Below are the code and all the weights of a small trained network. Each question names an input and a class and asks about switching units off, where a switched-off unit gives its printed mean instead of its output.

import numpy as np


def w(rows, s, z=0):
    codes = np.array(rows[::2]) - 128.0
    scale = np.full(codes.shape[1], s)
    scale[-1] = z or s
    return codes * scale


def f(y):
    return np.maximum(y, 0)


def log_softmax(a):
    a = a - a.max(-1, keepdims=True)
    return a - np.log(np.exp(a).sum(-1, keepdims=True))


def net(x, mask):
    res = np.array(x, float).reshape(1, 8) / 4 @ E
    y = f(res @ A[0][:, :-1].T + A[0][:, -1])
    res = res + np.where(mask, y, B[0][:, -1]) @ B[0][:, :-1]
    return log_softmax(res[-1] @ U[:, :-1].T + U[:, -1])


A, B = {}, {}
E = w([
[172,56,160,158,165,243,115,88,117],'x0',
[47,67,11,118,195,142,103,138,136],'x1',
[108,84,95,136,224,68,128,255,40],'x2',
[165,144,135,121,160,77,58,130,142],'x3',
[100,232,61,157,107,185,14,182,100],'x4',
[201,42,145,69,36,87,188,163,133],'x5',
[144,68,141,8,56,169,89,206,177],'x6',
[240,151,75,109,201,100,114,158,133],'x7',
],0.0077)
A[0] = w([
[87,203,99,200,175,142,114,49,126,166],'neuron 0',
[82,119,121,105,48,119,147,68,159,115],'neuron 1',
[116,52,246,143,91,156,209,37,143,132],'neuron 2',
[89,121,89,98,54,109,146,70,163,125],'neuron 3',
[71,73,89,120,196,53,107,113,143,146],'neuron 4',
[92,187,103,203,162,141,111,52,129,190],'neuron 5',
[137,178,103,92,152,145,142,142,142,124],'neuron 6',
[84,163,107,122,110,130,180,136,130,75],'neuron 7',
[3,210,199,185,108,68,149,143,102,101],'neuron 8',
[213,216,158,107,107,44,130,83,158,141],'neuron 9',
[161,122,132,129,181,134,147,114,130,101],'neuron 10',
[169,115,108,125,130,148,181,128,127,73],'neuron 11',
[110,141,113,167,148,122,135,112,110,49],'neuron 12',
[101,102,130,145,120,150,127,152,124,81],'neuron 13',
[130,167,198,61,104,185,48,125,162,176],'neuron 14',
[144,102,160,153,122,66,96,91,138,139],'neuron 15',
[125,37,172,136,63,80,99,105,118,3],'neuron 16',
],0.017,0.0025)
B[0] = w([
[126,221,122,119,168,140,84,115,178,252],'neuron 0',
[65,165,109,71,127,129,101,174,110,194],'neuron 1',
[119,35,156,28,115,126,213,100,148,254],'neuron 2',
[65,166,125,106,130,132,86,185,89,186],'neuron 3',
[52,87,135,90,114,154,156,126,128,226],'neuron 4',
[127,224,117,139,137,130,122,128,173,240],'neuron 5',
[171,123,129,153,124,144,158,111,127,162],'neuron 6',
[115,116,124,153,141,132,107,144,112,158],'neuron 7',
[151,190,115,253,92,99,120,137,54,232],'neuron 8',
[159,205,168,63,97,104,172,113,118,226],'neuron 9',
[95,142,120,103,89,135,140,143,127,168],'neuron 10',
[104,132,116,134,125,106,132,149,95,162],'neuron 11',
[116,143,123,135,136,133,134,109,147,172],'neuron 12',
[144,128,94,158,127,105,176,118,126,151],'neuron 13',
[94,97,77,140,196,169,79,136,174,206],'neuron 14',
[174,124,99,130,144,147,175,121,159,163],'neuron 15',
[169,153,119,159,158,149,121,95,165,183],'neuron 16',
],0.024,0.019)
U = w([
[118,89,62,213,95,109,86,201,1,154],'0',
[181,82,181,61,83,102,216,74,134,145],'1',
[90,243,30,190,193,171,83,127,166,184],'2',
[121,94,194,150,133,109,69,48,136,2],'3',
[27,11,98,39,142,189,152,152,142,117],'4',
[227,9,56,170,216,195,73,117,174,150],'5',
[199,207,138,71,118,104,154,120,146,123],'6',
],0.0064,0.003)

Each question gives the input, the list of numbers given to net, and the class t.
The units are the neurons (one row each of A and B). Each row of codes is followed by its name. A weight is (code - 128) times the scale printed after its matrix; where a second scale follows, it is the last column's (A, B and U).
mask holds one flag per neuron, in row order. A switched-off neuron (its flag False) gives its mean, the last column of its row in B, instead of its output. The means were averaged over made-up inputs and are rounded, as every weight is.
A unit's drop is (log p(t) with every unit on - log p(t) with that unit switched off) / (log p(t) with every unit on - log p(t) with every unit switched off).
The circuit of an input: a set's keep is (log p(t) with only the set's units on - log p(t) with every unit switched off) / (log p(t) with every unit on - log p(t) with every unit switched off). Starting from the 12 units with the biggest drops (on a tie, the unit counted first), units are removed one at a time, each time the one whose removal leaves the highest keep (on an exact tie, the one counted first), for as long as the keep stays at least 0.8.
units of the circuit, in order: the units of the circuit, biggest drop first
most important unit: the unit with the biggest drop
k most important neurons: the k neurons with the biggest drops, biggest first
drop of u: that unit's drop, to one decimal
input [3,-8,-5,-5,-5,-1,-7,7], class 1: units of the circuit, in order	(neuron 2)
input [-5,-5,6,4,-5,1,7,-5], class 1: 2 most important neurons	(neuron 0; neuron 5)
input [0,-6,7,-4,4,-5,2,-4], class 0: units of the circuit, in order	(neuron 8; neuron 0; neuron 5)
input [-5,-5,8,-6,2,5,-8,5], class 0: 2 most important neurons	(neuron 0; neuron 8)
input [-8,-2,-1,-1,7,8,-2,-3], class 0: 3 most important neurons	(neuron 0; neuron 5; neuron 8)
input [3,-1,-2,0,-8,-8,-5,-2], class 6: 2 most important neurons	(neuron 2; neuron 0)
input [7,3,-7,7,-1,6,7,8], class 5: 3 most important neurons	(neuron 14; neuron 4; neuron 16)
input [5,-7,5,-3,-8,4,4,-7], class 1: 2 most important neurons	(neuron 16; neuron 14)
input [0,6,7,0,3,-8,7,-3], class 4: 2 most important neurons	(neuron 4; neuron 5)
input [-6,0,6,-2,3,-6,7,-1], class 0: 2 most important neurons	(neuron 0; neuron 5)
input [3,-8,7,-5,5,4,-1,7], class 6: 2 most important neurons	(neuron 2; neuron 8)
input [1,-3,-6,-7,-6,1,-5,5], class 1: 2 most important neurons	(neuron 2; neuron 9)
input [7,0,-6,3,-6,4,6,8], class 4: 2 most important neurons	(neuron 14; neuron 8)
input [-7,-4,-4,4,-3,-1,2,-3], class 6: most important unit	neuron 9
input [-1,2,4,8,1,4,-7,6], class 6: drop of neuron 2	0.8
input [-5,-5,7,5,4,-1,1,1], class 0: drop of neuron 0	0.3
input [-1,-8,3,-2,-1,3,-6,-5], class 1: drop of neuron 2	0.8
